Each row is followed by its class.
[ -6   3  30 -10   0  -9   9 -39 -25 -57  -6   7  10 -33   1   9  10  16
  11  -9  -8  13  17   5  39] -> R
[  1 -29  29 -22 -23   2  -8  11 -11 -49   0  -2  -3  -7 -13  41 -11  23
 -32 -23 -13  21 -18 -19 -15] -> C
[ -5  13 -12 -13 -14   6  -1  -3  16  39   6  -7 -12 -24  -6   6  38  20
   8  -2   7 -11   1   5   5] -> C
[  5  13  43 -21 -20 -21 -15  -2 -11  11   4 -11  -7   7 -55   9  38  -3
  27  16  14  -1  -5  -5  11] -> D
[ 28   2  20  27  18  16  -2 -10 -15 -37  -1   7  12 -15   2 -13 -30   7
  16  13  -6  24  -6  -3  -7] -> H
[  7 -14  42 -24 -26   2  24 -24  -6 -64  -8 -10   8  18   0 -15  10  47
  34  16  -3  13  19   2 -24] -> H
[ -3  19 -34  52 -55   5  40 -23  29 -12 -23  15  -6 -15  39 -19   5 -31
  15   2 -21  24  51   0  16] -> R
[-14  13  30  -6  22   4  -7 -18 -11 -16  -2  19  14  -7  11   8   3 -36
  20  29   7  -1  13  11   6] -> D
[  7 -10   5 -16  -3  -3  22 -22  -6 -38 -14   7   0  -7   5 -25  -3  44
  14   2 -13   0  12   1  -5] -> R
[  3  11  26 -44 -35  -7  -6 -10  31  17 -12  -3 -12  15  -5 -34  25  59
  38  40   9 -15  17  11  -6] -> H
[ -6   3  24 -15  12  -4   5  -5  -9 -58 -22   3  -2  -4   4 -15   0  14
   9  24   2   5  -3   1 -16] -> H
[  7 -21  15  12 -23 -48  31 -14   8 -23 -23   7   4  -3  16 -14 -13  28
   8 -12 -18   3  81  17  13] -> R
[ 13 -10   8   9 -30  15  -3 -14  15 -42  -3 -13  -9   0  14 -25  16  18
  34  28   6  -3  -7 -11 -15] -> C
[  0   9   3  12   1 -12   0 -17 -16  -7  28  10   1   1  -1 -13  14  10
   0   7  -6 -10  -3  14  -7] -> W
[  6 -18 -11  54  -6  15  -2  16  10   4 -35  -2  -3   7   7  14  -3 -24
   7  -5 -11  -7  -1  -3   3] -> C
[ -1 -17  67 -33 -12   1  -2 -21 -16  -3  -4  -2  19  11  -8  10  27  -7
  29  19  31   8  51  12  -4] -> D
[  8  -6  20  -4 -19  -8  16 -13   7 -49 -20   6 -14  -4   9 -32   5 -36
  27  31  -9  -9  12  -1 -10] -> H
[ -3  25   3  35  22  15  -5 -11   3  23   8  14   7 -22  18 -36   0   3
  13  20  -7 -14  15  23  10] -> W
[  3  16  16  -5  24  -2 -18  11 -22  20   5  -6   2   2 -17  11   7   9
  12   3   6  10  -5  -4   2] -> C
[ 24 -16  47 -27 -10 -13   7   3 -27 -38  -9   1  -2  16  -5  -3   5 -27
   7   9  13  12   6   2 -17] -> D
[  0   0   2  -6  -7 -16   0  -9 -11  13 -18  13   1   6 -17   9  44  -2
  12   3  -1  -7   3  10   5] -> H
[ -7  -4  45 -53  23   2   2 -24 -30 -55  13   3  17 -22  -3  11 -30  51
 -13   6   6  13   0  -1 -30] -> W
[-18   2  21  32  25   2 -31 -11 -32 -41 -12  12  18  -7  -2  21  44 -37
   8  18  -3   5  -4   5 -31] -> D
[ -1   4   4  -2   1  -4 -14   3   1   1  -2  -4  -6   2  -2  -3  17  15
  20  -2   6  11 -17 -19  -9] -> C
[ -3   8  24  -4   6   0 -14 -13  -4 -16  -6  21   9   5  -4   5 -12 -36
  15  18  10  -1  12  17   4] -> H
[-14 -11  36  -4 -14   9 -37   8 -21  -6  12  -2   7  13 -24  63  45  -6
 -12  -2  16  11 -23 -13 -24] -> D
[  3  -1  38 -32   9  -7  -2  -6 -22 -54  -5   1   5   2  -9   4  19  25
   5   7   0  10  11  10 -15] -> W
[  2 -11  18  -4  -4   5   4  -3  -2 -12  -9   5   8   2  -5  19 -11  44
 -25 -10 -14   9  13   5  -9] -> W
[-15   3 -23 -15 -12  -7   6 -28  17 -31  -1   5  -5  -1  16  13 -19  21
  12   2  -8  -7   4   1  -5] -> R
[ -4  30 -19  18  39  -6 -12  -5  -1  56  10   4   9 -16 -12 -19  10  -8
   8   1  -1  -4 -11  12  23] -> W

Each row is followed by its class. Each block has new classes.
[  6  -3  28  17  -5 -14   1 -18   8   0   1  -2  -7  18  19  -5   5  -3
   0  11   1  -1  19  14   0] -> sozef
[  4  -5  13  21  -3  -5  -1  -7  -5  -1  -2  -1  17  32   6 -10   5  13
   1 -12   9   6   8  16   8] -> sozef
[  1  -5  12 -11  -3  -9  -5   2  -4 -12  -7  -7 -37  -1  17   3  11   3
  -3   1   4  -5  14   3   4] -> gaf
[  1 -12  21  13  -3   6   5  -1 -22  -7   5 -17  21  16  38   7  15  19
  -2 -17  23   8   6  27  12] -> gaf
[ -4  10  -4   7  -3  -9   6 -15   3  13  12  -9  60 -10   7 -17  -1 -15
   1   8  17  -3  -1  -5  15] -> nelo
[ -5   0 -10   4  -4  -2   2 -10  -7   6  16  -9  52  -6  12  -3   0  -2
   5   4  22   0   4  -2  16] -> nelo
[ -7  -3  21  17  -4 -23  -8 -22 -10  -2  -2  -4  12  26  16   0  14  -7
   3   9   8  -5  18  13   9] -> sozef
[-12 -12 -11 -11  -4 -23 -13  -4   3   3  10 -22  -2 -27  24  16  18  -2
   4   7  19 -10  15 -17  24] -> sipa
[ -1  17 -12  -1   4  14  16 -12  -1  11  19   1  80 -10   1 -17 -10 -12
  -2   1  21  -5   4  -6   6] -> nelo
[  8  -4   2  15  -7   1  -5  -6  -8  10  23 -26  39   2  23   3   1   6
   3  -7  28  13  -3   8  13] -> kov
[  9  -4  -8  10  -6   0   1 -10 -10  10  14  -8  20  -5   9  -1  -7  -1
   3 -16  16   6 -10  -1   2] -> dotu
[  3 -14   4  27  -2 -17 -13 -14   7   9   2  -9  20  30 -10   4   8  12
   9   0   2  11  -2  10   5] -> zon
[  5  -4  11  -7   2  11  10   9 -14  -9   0 -11  -4   6  18   9   0  15
  -3 -17   2   5  -1  21  -2] -> gaf
